Below are the code and all the weights of a small trained network. Each question names an input and a target symbol and asks about switching units off, where a switched-off unit gives its printed mean instead of its output.

import numpy as np


def w(rows, s, z=0):
    codes = np.array(rows[::2]) - 128.0
    scale = np.full(codes.shape[1], s)
    scale[-1] = z or s
    return codes * scale


def norm(h):
    return h / np.sqrt((h * h).mean(-1, keepdims=True) + 1e-5)


def softmax(a):
    e = np.exp(a - a.max(-1, keepdims=True))
    return e / e.sum(-1, keepdims=True)


def log_softmax(a):
    a = a - a.max(-1, keepdims=True)
    return a - np.log(np.exp(a).sum(-1, keepdims=True))


def net(x, mask):
    ids = ['αγθστψ'.index(c) for c in x.split()]
    T = len(ids)
    res = E[ids] + P[:T]
    u = 0
    for l in range(3):
        r = norm(res)
        for j in range(2):
            rows = slice(2 * j, 2 * j + 2)
            q, k, v = (r @ M[l][rows].T for M in (Q, K, V))
            z = softmax(np.where(np.tri(T) > 0, q @ k.T / 2**0.5, -1e9)) @ v
            o = O[l][rows]
            res = res + np.where(mask[u + j], z, o[:, -1]) @ o[:, :-1]
        u += 2
    return log_softmax(norm(res)[-1] @ U[:, :-1].T + U[:, -1])


Q, K, V, O = {}, {}, {}, {}
E = w([
[82,141,76,152,163,118,63,122,101],'α',
[47,152,89,209,104,132,104,139,77],'γ',
[162,240,117,103,92,114,88,135,103],'θ',
[156,132,184,142,138,208,118,185,147],'σ',
[78,117,195,144,85,144,13,28,59],'τ',
[146,116,201,120,163,81,164,8,140],'ψ',
],0.015)
P = w([
[42,248,132,103,206,168,64,209,89],'0',
[54,204,134,86,221,164,94,196,70],'1',
[62,149,134,41,183,210,100,149,142],'2',
[73,126,133,75,126,149,133,131,195],'3',
[113,158,129,102,107,158,127,109,219],'4',
[170,163,172,159,104,72,135,98,163],'5',
[166,213,175,253,100,76,159,107,179],'6',
[237,203,183,242,91,18,114,73,153],'7',
],0.0068)
Q[0] = w([
[148,34,13,1,160,101,213,195,119],'0.h1',
[95,157,125,118,175,147,87,85,118],'0.h1',
[149,107,134,121,80,171,155,183,70],'0.h2',
[172,108,95,57,169,90,137,165,139],'0.h2',
],0.008)
K[0] = w([
[118,172,109,123,125,171,2,250,76],'0.h1',
[101,97,174,113,90,158,194,101,165],'0.h1',
[68,130,213,69,134,82,162,101,167],'0.h2',
[158,190,133,111,189,110,162,122,97],'0.h2',
],0.008)
V[0] = w([
[235,141,189,119,74,253,25,165,30],'0.h1',
[67,140,213,152,13,196,116,193,110],'0.h1',
[207,140,158,117,215,75,192,142,155],'0.h2',
[202,125,78,142,110,98,242,228,116],'0.h2',
],0.0054)
O[0] = w([
[152,75,89,91,51,149,223,204,90,153],'0.h1',
[144,102,65,119,78,157,177,120,12,160],'0.h1',
[1,151,153,206,24,186,85,153,82,20],'0.h2',
[104,90,50,184,16,157,200,102,177,2],'0.h2',
],0.0064,0.0079)
Q[1] = w([
[137,88,108,185,142,110,141,53,139],'1.h1',
[174,142,247,150,193,101,20,73,165],'1.h1',
[30,78,192,160,163,163,123,39,173],'1.h2',
[143,2,176,88,40,182,151,123,175],'1.h2',
],0.0073)
K[1] = w([
[105,181,81,168,122,127,160,183,125],'1.h1',
[97,143,96,158,93,2,209,108,177],'1.h1',
[82,170,57,87,123,126,106,182,114],'1.h2',
[32,132,119,134,139,145,108,175,101],'1.h2',
],0.0084)
V[1] = w([
[79,82,195,79,97,206,94,160,136],'1.h1',
[32,131,125,148,52,121,38,29,19],'1.h1',
[96,5,96,232,189,104,145,163,182],'1.h2',
[140,9,221,124,200,254,121,209,100],'1.h2',
],0.0057)
O[1] = w([
[164,96,182,87,205,167,98,134,89,113],'1.h1',
[34,232,77,41,86,107,197,139,28,135],'1.h1',
[195,218,83,221,193,220,119,53,112,2],'1.h2',
[202,106,61,147,157,146,103,129,2,202],'1.h2',
],0.0083,0.0072)
Q[2] = w([
[164,162,114,250,146,153,119,53,255],'2.h1',
[128,106,119,66,179,151,77,104,117],'2.h1',
[204,182,96,155,131,49,91,207,98],'2.h2',
[105,133,24,179,55,184,225,52,183],'2.h2',
],0.0085)
K[2] = w([
[124,201,158,144,255,182,158,195,196],'2.h1',
[132,152,132,138,71,166,90,157,121],'2.h1',
[225,149,162,153,159,62,173,86,140],'2.h2',
[71,153,67,247,156,211,111,185,154],'2.h2',
],0.0083)
V[2] = w([
[52,149,225,159,161,93,51,35,194],'2.h1',
[113,130,66,87,181,131,161,254,178],'2.h1',
[213,206,110,146,145,163,159,254,188],'2.h2',
[165,108,191,134,100,176,127,229,83],'2.h2',
],0.0079)
O[2] = w([
[190,112,174,24,150,89,138,144,72,70],'2.h1',
[172,147,177,247,80,159,152,132,228,178],'2.h1',
[177,27,76,162,96,175,89,180,185,2],'2.h2',
[154,105,173,140,104,179,60,215,116,189],'2.h2',
],0.011,0.0053)
U = w([
[128,164,132,179,202,92,59,170,108,3],'α',
[84,227,103,223,107,120,165,86,88,115],'γ',
[27,65,139,106,55,48,88,183,173,80],'θ',
[229,81,125,230,114,134,94,110,53,227],'σ',
[57,101,107,38,125,140,163,151,2,162],'τ',
[178,75,98,111,150,101,193,56,127,205],'ψ',
],0.0067,0.0052)

Each question gives the input, a string of symbols that net reads in full, and the target symbol t.
The units are the heads (2 rows each of Q, K, V and O). Each row of codes is followed by its name. A weight is (code - 128) times the scale printed after its matrix; where a second scale follows, it is the last column's (O and U).
mask holds one flag per head, layer by layer. A switched-off head (its flag False) gives its mean, the last column of its rows in O, instead of its output. The means were averaged over made-up inputs and are rounded, as every weight is.
A unit's drop is (log p(t) with every unit on - log p(t) with that unit switched off) / (log p(t) with every unit on - log p(t) with every unit switched off).
The circuit of an input: a set's keep is (log p(t) with only the set's units on - log p(t) with every unit switched off) / (log p(t) with every unit on - log p(t) with every unit switched off). Starting from all 6 units, units are removed one at a time, each time the one whose removal leaves the highest keep (on an exact tie, the one counted first), for as long as the keep stays at least 0.8.
circuit, biggest first: the units of the circuit, biggest drop first
unit that matters most: the unit with the biggest drop
heads that matter: for each layer, one digit per head in row order, 1 if its drop is at least 0.15 and else 0, layers parted by /
drop when u is switched off: that unit's drop, to one decimal
input σ θ γ α θ γ, target θ: unit that matters most	1.h2
input θ σ ψ, target θ: heads that matter	11 / 01 / 00
input τ σ σ γ ψ, target γ: circuit, biggest first	(2.h1 0.h1)
input σ γ θ θ γ θ τ θ, target τ: heads that matter	10 / 00 / 10
input α σ γ τ θ α, target τ: heads that matter	10 / 00 / 00
input θ θ θ ψ σ, target θ: heads that matter	01 / 01 / 00
input σ ψ σ, target γ: circuit, biggest first	(0.h1 2.h1 2.h2)
input γ σ γ θ γ α τ, target τ: heads that matter	10 / 00 / 10
input σ θ θ, target σ: circuit, biggest first	(2.h2 1.h1)
input τ τ ψ σ γ ψ σ, target ψ: heads that matter	10 / 00 / 11
input γ θ σ ψ γ α γ γ, target ψ: circuit, biggest first	(2.h1 2.h2 0.h1)
input γ α ψ σ, target ψ: circuit, biggest first	(2.h2 2.h1 1.h2)
input θ α σ γ γ γ, target γ: circuit, biggest first	(0.h2 1.h2)
input γ γ σ α α σ γ, target σ: circuit, biggest first	(2.h2)
input ψ γ ψ σ θ, target ψ: circuit, biggest first	(0.h1 2.h1 2.h2)
input τ γ ψ γ ψ τ, target ψ: heads that matter	00 / 00 / 11
input σ ψ τ, target γ: circuit, biggest first	(0.h1 0.h2 2.h1)
input σ α α θ σ γ γ α, target γ: heads that matter	01 / 01 / 10
input θ α γ τ σ, target τ: heads that matter	10 / 00 / 00
input θ σ θ, target σ: circuit, biggest first	(0.h1 1.h1 2.h1)
input σ γ σ γ α, target σ: unit that matters most	0.h1
input γ γ γ, target γ: heads that matter	00 / 00 / 10
input τ γ τ γ γ γ θ α, target θ: drop when 0.h2 is switched off	0.0
input γ σ σ τ γ α γ α, target γ: drop when 2.h1 is switched off	0.2
input σ ψ ψ ψ, target γ: drop when 2.h1 is switched off	0.1
input γ ψ α, target ψ: drop when 1.h1 is switched off	0.2
input γ γ α α τ α α, target τ: unit that matters most	0.h1
